Each row is followed by its class number.
[-2  2 -2 -8 -8  1  2 -2 -9  2 -3  8 -1  0  5 10  7 -4 -3 -2  3 -2  5 16
 -3  2  1 -5 -3 -1 -9 -3  1  7 -3] -> 0
[ -2   5  -1   1   3   3  -8  -1 -18  -2   1  15   0   8  -4   7  -4  -1
   1   0  -8  -2  -2   3   3  -2   0   6   6   9  12   3  -8  -2   7] -> 1
[ -9  12  -5  -2  -3   1  -3   2   8   1   2   7  -1   2  -1   5  -1   1
  -6   2   0  -7   0   1  -1  -4   2   6  10  -4  -1  -6 -13  -1   7] -> 1
[ -4  -1  -6  -1 -13  -6   7   9  -5  -7  -2  -4   3   3  -3  -4   1   2
 -12   1   2  -3  -6  -4   2  -5  -1   3  11 -16  -8  -7  -3   4   0] -> 0
[ -6   5  -6   1  20  -6  -2 -13   7   0  -2   1  -1  -4 -12 -10  -5   0
  -1  -1   9   5  -1   1   0   0   1   1   2   2  -4  -2   5  -1   0] -> 3
[ -2   7  -5  -1  13   9  -5  -6   1   1   4  -2  -5   0 -12  -2  -2  -1
  -8  -3   4   4  -6  -7   2   8   0   2   6  -3  13   4  -6  -2  -2] -> 1
[ -5  -4   2   2   7  -7   3  -7  18   5  -1   2   3   3   8   9   3   4
  -1  12   2  -5   3  -6  -8   9   1  -8 -10  16  -8  -7   2   0  -4] -> 2
[  2  -6   7   5  -2  -4   6   2   5   3  -2   2   3   9   2  -1  -3  -4
   1  11  -2  -3   1  -2  -1   2  -1  -9 -16   3  -5  -3   0  -4   5] -> 2
[-2 -1  9 -9  4 -4 -6 -6  9  4 -4 -3 -1 -1  5  1 -4 -3  5  5  0 -1  3 -1
 -3 -2  0 -4 -2 13 -4 -4  4  5 -1] -> 2
[ -9  -1  -1   4  14  -9 -10  -7  15   4  -7   0   5   8  -8   3 -12   0
   0   8   0   5   1 -10   1   1  -4   2  -9  10  -3  -8   9  -3  -1] -> 2
[  3   2   2  -8   2  -3   5   8  -4   9  -5   8  -1   7   0   7  -4  -4
   0   9   0  -4  -4   0 -14   2   4  -6   9   8   3  -7 -10   6  -6] -> 2
[ -3  -4  -3  -6   2  -3   1  -1  -1   0  -6  -4  -1   0   5   5   3   1
 -14   1   6   2   1  -3 -17  13  -4 -16   6  -2   0  -3   4   4 -16] -> 0
[ -4   4   2   6  10   1   0 -12   9   3   2   8  -2   2  -4   2   2   0
   4  -4   1  14   3  -4   6  -2   0   3  -9  20  -5   1  -5  -4  10] -> 2
[  1   0   0   1 -13  -2   0   3   1   9  -6  -8   2  -4  13   7   1   2
  -2   7  -2   2   8   4 -13   3  -5  -9  -3  -2  -6  -3   0   7  -3] -> 0
[ -9   7   0  -4  14   0   0   3   2   4   1   1   1  -5  -3   7  11  -3
  -2  -4   8 -11   9  -9 -12  21  -5   1   8  17   2  -4   1  -4 -13] -> 2
[  3   4   1 -10   1   4   0   4  -6   3  -5   0   1  -1   8  13   4   4
  -3  -3   1  -2   6   4 -16   9  -2 -13   5   9  -1  -4  -3   8  -9] -> 0
[-2  7 -2 -2  4  0 -2  3  0 -3  1 -1 -5  4 -1 -3 -3 -2 -2  0  3 -4  0 -3
  2  0 -2 10 -4 -6  6  1  1  0 -1] -> 1
[ -1  -6  -2   0   4  -8  10  -8   3   2  -8   6   0   4  -7  -7  -6  -3
  -1   7   8   5  -4  -8   3  -4   4   4   1  -1 -10  -8  -4   3  -1] -> 3
[ -3  -1  -2  -2   6  -6   8 -12   4  -7  -2   3  -2   5  -9  -9  -5   1
  -7   5   8   8  -7  -6   4   2   0  -7  -3  -6  -2  -6  -8   1  -3] -> 3
[ -7   2  -7  -6  -4  -3  -3  -2   6   5  -2   7   3   8  -6   1 -11   1
  -9   5  -8   5  -4  -1   3  -3  -1   6   8  -5   9   0 -11   5  12] -> 1
[ -7   6   2   8   3  -5 -14  -5   5   3  -3  -1   2  -1   1   3  -7  -1
   3  -2  -5   4   4   0   7 -15  -3  10  -4   9  -2  -5  -1   7  12] -> 2
[ -6   8  -1   3   6  -6 -11  -3  15   4   1  -5  -2  -1  -4  -1  -3   0
  -7   3  -2  -7   2 -11   2   0  -5   9   0   4   0   1   1   0   0] -> 2
[ -8  10 -11   0  -9   0  -5  -1   2  -3  -2   7   7  -8   5  10  13   4
   3  -9  -2  -1   7   6  -1   5  -5   1   8   5 -17  -4  -4   5  11] -> 0
[-2  9 -4 -6  4  2 -8  0 -1  1  2  1  0 -2 -3  2 -2  3  2 -4 -1 -2  0  0
  0  1 -3  6  7 -2  5  1  2 -1 -1] -> 1
[ -7   7  -1   1  -2   1 -11  -1  -3   1  -3   3   1   1   4   2  -7  -3
   0  -4  -6   5   0   6   0  -7   0   7   9   2   9   0  -5   5   5] -> 1
[  4  -4   6   8   7  -1  -5  -7   1  -2  -2  -1   9   2 -13  -6  -7   2
  -5  -2   4   9  -5 -12  -2   8  -4  -8   9   9  13   0  -2   4  -2] -> 3
[-6  8 -3 -2  0  1 -8  3 -3 -2  1  5  2  4 -8  2 -5  0 -7 -4 -2  4 -6 -2
  1 -4  1  2 17 13 11  0 -9  3  5] -> 1
[ -7  16   2   2   9   6 -12 -10  10   0   0   4  -2   5  -5  -2   0  -1
  -4  -2   0   3  -2  -5   3  -9   1  13  -1  11   7  -4 -12   9  11] -> 1
[-10  11  -2   3   7  -3 -12  -7   7   0   0   1   0   6  -9   0  -9   1
  -6  -3  -3   4  -3  -7  -3  -6   5   9   8   0   4   3   3   6   6] -> 1
[ -8  12  -3  -9   3   1  -7   3   5   9   4   6  -5   5  -8   5 -10  -1
  -9   3   1  -8  -3   0  -4   5  -3   6   7  -4  14   2 -10   4  -6] -> 1
[ -8  -2   0  -5   0   3  -2   4   8   2   3   7   0  -1   2  10   6   2
  -2   4  -5 -10   3   2  -9  12  -9  -6  -3   3  -3   7  -1   0  -4] -> 0
[ -1   1   4   0   3  -6   5  -4   4   4   0  -5  -1   2  -3  -8  -6  -4
  -4   3   5  -2  -2  -9  -4  -3   1   1   6   6   2 -10  -7   4  -3] -> 2
[ -1  12  -7  -6   4   7  -4  -4  -6  -3  -2   0  -3  -5   3   5   7   1
  -4 -13   6   1   0   3  -5  -3  -1  -3   6   5  -1   1 -10   6  -1] -> 0
[ 0 11 -3 -2  1  4 -8 -5  3  1  4 -7  0 -6  0 -2 -4 -1 -2 -6  1 -2 -2 -1
  4 -4  1  8  3 -1  9  2 -5  3  4] -> 1
[ -7   3   2   2  -2  -1 -10  -2   4  -2   5  11   0  10   1   3  -4   0
  -1   1  -7   2  -1   1   2  -5  -2   7   4   8  10   0 -10   0  13] -> 1
[-14  21  -9  -8  21   3  -5  -4   2   0   1  15  -7   3  -9   0  -7  -1
   3   0   9  -2  -5  -6  -5  -7   6   3  16   4  10  -7 -11   5   3] -> 1
[  1  -7   3  -2  13  -3   2  -6   7   5  -1  -3   2   3  -1  -4  -9  -3
   3  12   1   4  -2   1  -6   2   2  -5 -12  -3   0  -6  11   0  -7] -> 2
[ -1  16  -5  -6   8   4  -8   5  -9  -3   2  -6  -2  -3  -4   2  -2  -4
  -2 -12   5  -2  -6  -1  -2  -6   0   5  19   3  11  -3  -5   3  -1] -> 1
[-2 -5 -1 -4 -2  0  4 -4 -9 -3 -5  4  2 -1  0 -1  2  1 -7 -6  0  6  1  1
 -1  5  6 -7  0 10  1 -1  1 -1 -4] -> 3
[ -3   8  -4  -5   7  -2  -2  -4   0   1  -3   6   0   5  -4   5  -1  -3
   1   0   1  -2   1   1   4 -10   4  18   2   1   2  -6 -13   0   2] -> 1
[ -8   2   1   9  17  -6  -7 -12  20   5 -10  -7   4  -7  -3   3  -7   0
   7   7   4   4   8 -10  -8  -5   3   1  -8  12 -25 -11  16   2  -1] -> 2
[ -9   2   6   1   9  -8  -9  -2   3   7  -8  -2   4  11  -2   5 -22  -3
   2   5 -11   2   3   1  -1  -6   3   4  -4  11   4  -9   3   1  -2] -> 2
[ -3  -3   0   1  12  -7   6 -11   8  -1   1   5  -3   1  -5   1  -1  -8
  -5   6   5   1   2  -5   4   7   4  -3  -9  -3 -12  -7   5  -4  -3] -> 3
[ -2  13  -1  -2   5   5  -8  -1  -1   3   1   2  -2   2 -21  -3  -2  -3
  -1  -5  -1   2  -4  -2   5  -6  -2   8   4   4  13   1 -12  -6   5] -> 1
[ -1  -1   6   7   5   1 -12   1   9   7   5  -5  -1   0   3   1  -9   0
   1   0  -8  -2   2   4   3   2  -6   9 -15   8   4   4   4  -2   7] -> 2
[-8 34 -5 -1  1 -2  3 -7  2  0  2  6  0  0 -6 -8  3  2 -5 -2  6  4 -5 -4
  4  1  0  1 -1 -4 -1  0 -7  7  4] -> 1
[ -6  14  -6  -8   5  -2 -16  -2  -4  -2  -4  12  -3   7 -10   9 -11   2
  -7  -2  -2   3  -8   0  -2  -4   4   4  14   1  15  -2 -10   5   0] -> 1
[ -1  -8   8   0  11  -2   0  -9  12   4   0   1  -2   5   1   0  -5   1
  -1   5  -2   1   2  -2  -7   8  -1  -1 -16   7   1   5  -3  -3   2] -> 2
[ -5  -1  -3   5  11  -3  -4 -11   4  -2  -2   5   4   2  -6  -3  -5   1
   0  -2   1  13  -1  -6  -1   4  -2  -8   2  11   2   0   3   0   3] -> 3
[ 3 -3  7 -7 16  6  2 -6  6  1  3 14 -5 12 -4 -1 -2 -1 -4  6  1 -5 -1 -2
  1  7  1 -1 -6 11 16  3 -5 -4  0] -> 2
[ -1  -5  12   7   5  -5  -1 -10  12   6  -2  -6   2   4   3  -4  -4  -1
   6   4  -7   8   5  -2   9  -7  -1   6 -28  20  -4  -3   1  -3   9] -> 2
[-12  -2  -5   3  10  -9  -8 -16   7   0  -5  -2   0   0  -9  -1 -13   0
  -2   1   2  14  -3  -4  -4  -5   2  -1   5   1  -6  -4   2   2   7] -> 3
[  0  -9   4  16  -6  -7  -6  -5  13   2  -1 -14   8  -8   4  -1 -13   2
   4   0 -14  12  -5   0   6  -9  -3   5 -11   3  -7   0   6   0  14] -> 2
[  0   4   8  -3   8  -1   3 -10   7   4  -2   5  -3   1   2   0  -2  -1
   1   6   1  -2   4   3  -8   5   0  -4 -18   2  -5   4   7   1   8] -> 2
[ -7  12  -2  -2   5   3  -7  -9   9   3  -2   0  -3   2  -2  -2 -12  -1
  -3   8   4   4  -5  -2  -4 -12   0   7  -1  -1   2  -9 -13   8   0] -> 1
